Below are the code and all the weights of a small trained network. Each question names an input and a class and asks about switching units off, where a switched-off unit gives its printed mean instead of its output.

import numpy as np


def w(rows, s, z=0):
    codes = np.array(rows[::2]) - 128.0
    scale = np.full(codes.shape[1], s)
    scale[-1] = z or s
    return codes * scale


def f(y):
    return np.maximum(y, 0)


def log_softmax(a):
    a = a - a.max(-1, keepdims=True)
    return a - np.log(np.exp(a).sum(-1, keepdims=True))


def net(x, mask):
    res = np.array(x, float).reshape(1, 8) / 4 @ E
    y = f(res @ A[0][:, :-1].T + A[0][:, -1])
    res = res + np.where(mask, y, B[0][:, -1]) @ B[0][:, :-1]
    return log_softmax(res[-1] @ U[:, :-1].T + U[:, -1])


A, B = {}, {}
E = w([
[250,54,206,80,14],'x0',
[129,124,128,127,133],'x1',
[128,129,128,125,124],'x2',
[127,126,128,129,129],'x3',
[189,91,2,120,111],'x4',
[130,127,127,124,135],'x5',
[214,248,159,198,100],'x6',
[89,66,111,232,91],'x7',
],0.009)
A[0] = w([
[69,134,249,116,127,84],'neuron 1',
[233,233,145,196,133,113],'neuron 2',
[161,201,137,29,173,193],'neuron 3',
[130,129,87,161,204,90],'neuron 4',
[155,161,178,254,87,174],'neuron 5',
[184,51,145,107,73,86],'neuron 6',
[28,212,36,146,194,85],'neuron 7',
[85,128,234,121,112,66],'neuron 8',
[171,117,25,104,136,70],'neuron 9',
[68,174,59,125,135,128],'neuron 10',
[91,86,135,93,139,182],'neuron 11',
[91,75,120,223,84,247],'neuron 12',
[153,115,171,111,80,82],'neuron 13',
[49,161,227,140,184,90],'neuron 14',
],0.0098,0.013)
B[0] = w([
[149,88,79,176,147,162],'neuron 1',
[49,93,121,169,204,187],'neuron 2',
[142,170,108,46,88,198],'neuron 3',
[134,116,168,135,72,155],'neuron 4',
[105,123,106,87,131,201],'neuron 5',
[75,65,196,166,113,180],'neuron 6',
[136,66,189,132,89,211],'neuron 7',
[197,143,92,189,106,151],'neuron 8',
[188,159,83,251,99,156],'neuron 9',
[156,79,191,126,129,179],'neuron 10',
[44,165,72,129,182,192],'neuron 11',
[167,233,119,36,130,251],'neuron 12',
[103,103,160,157,87,150],'neuron 13',
[183,120,91,168,72,171],'neuron 14',
],0.011,0.016)
U = w([
[123,78,249,172,105,42],'0',
[182,124,43,247,89,60],'1',
[126,179,139,77,108,60],'2',
[123,142,146,114,152,254],'3',
[106,153,140,123,131,208],'4',
[111,147,136,118,132,193],'5',
[21,92,102,158,218,59],'6',
[140,144,139,110,145,150],'7',
],0.013,0.0077)

Each question gives the input, the list of numbers given to net, and the class t.
The units are the neurons (one row each of A and B). Each row of codes is followed by its name. A weight is (code - 128) times the scale printed after its matrix; where a second scale follows, it is the last column's (A, B and U).
mask holds one flag per neuron, in row order. A switched-off neuron (its flag False) gives its mean, the last column of its row in B, instead of its output. The means were averaged over made-up inputs and are rounded, as every weight is.
A unit's drop is (log p(t) with every unit on - log p(t) with that unit switched off) / (log p(t) with every unit on - log p(t) with every unit switched off).
The circuit of an input: a set's keep is (log p(t) with only the set's units on - log p(t) with every unit switched off) / (log p(t) with every unit on - log p(t) with every unit switched off). Starting from the 12 units with the biggest drops (on a tie, the unit counted first), units are removed one at a time, each time the one whose removal leaves the highest keep (on an exact tie, the one counted first), for as long as the keep stays at least 0.8.
circuit, biggest first: the units of the circuit, biggest drop first
k most important neurons: the k neurons with the biggest drops, biggest first
drop when u is switched off: that unit's drop, to one decimal
input [7,-3,1,-2,8,7,-8,0], class 1: 4 most important neurons -> [neuron 9; neuron 7; neuron 2; neuron 10]
input [4,-1,-1,-1,-3,5,-7,-2], class 6: circuit, biggest first -> [neuron 11; neuron 12]
input [6,-8,-3,-6,-6,0,4,6], class 3: 2 most important neurons -> [neuron 12; neuron 5]
input [-2,1,-4,-2,-6,-3,-4,6], class 1: circuit, biggest first -> [neuron 14]
input [-3,-1,-3,2,-2,0,8,-6], class 6: 2 most important neurons -> [neuron 2; neuron 12]
input [6,-1,1,3,-5,-3,4,8], class 2: 3 most important neurons -> [neuron 12; neuron 5; neuron 7]
input [-1,7,3,0,-7,1,-2,1], class 1: 3 most important neurons -> [neuron 14; neuron 1; neuron 8]
input [7,5,0,6,-2,2,6,-2], class 0: 4 most important neurons -> [neuron 12; neuron 11; neuron 6; neuron 13]
input [6,-6,5,-4,-2,5,4,-2], class 0: 2 most important neurons -> [neuron 12; neuron 11]
input [5,7,-2,-5,7,-5,2,-3], class 1: 4 most important neurons -> [neuron 9; neuron 12; neuron 7; neuron 10]
input [-4,-7,3,8,0,-1,-5,5], class 5: 3 most important neurons -> [neuron 12; neuron 2; neuron 3]
input [-5,6,2,-4,-3,3,-6,-2], class 3: 3 most important neurons -> [neuron 2; neuron 6; neuron 14]
input [7,-1,-3,2,-1,-7,-5,-1], class 0: 3 most important neurons -> [neuron 6; neuron 13; neuron 12]
input [-7,6,7,0,1,-3,0,1], class 0: 2 most important neurons -> [neuron 7; neuron 10]
input [8,-1,-1,-8,5,5,2,3], class 0: circuit, biggest first -> [neuron 6]
input [-7,0,6,3,-8,-2,-1,-6], class 1: 2 most important neurons -> [neuron 14; neuron 1]
input [8,1,8,1,8,8,8,2], class 0: 2 most important neurons -> [neuron 6; neuron 11]
input [6,-1,6,3,-1,4,8,5], class 6: drop when neuron 2 is switched off -> 0.8
input [4,0,-4,3,-7,2,-8,8], class 2: drop when neuron 6 is switched off -> -0.1
input [6,-2,4,2,-6,2,-6,7], class 2: drop when neuron 2 is switched off -> 0.4
input [-2,3,2,0,4,3,-7,8], class 2: drop when neuron 6 is switched off -> 0.1
input [-8,7,-6,6,-6,8,-4,7], class 0: circuit, biggest first -> [neuron 7]
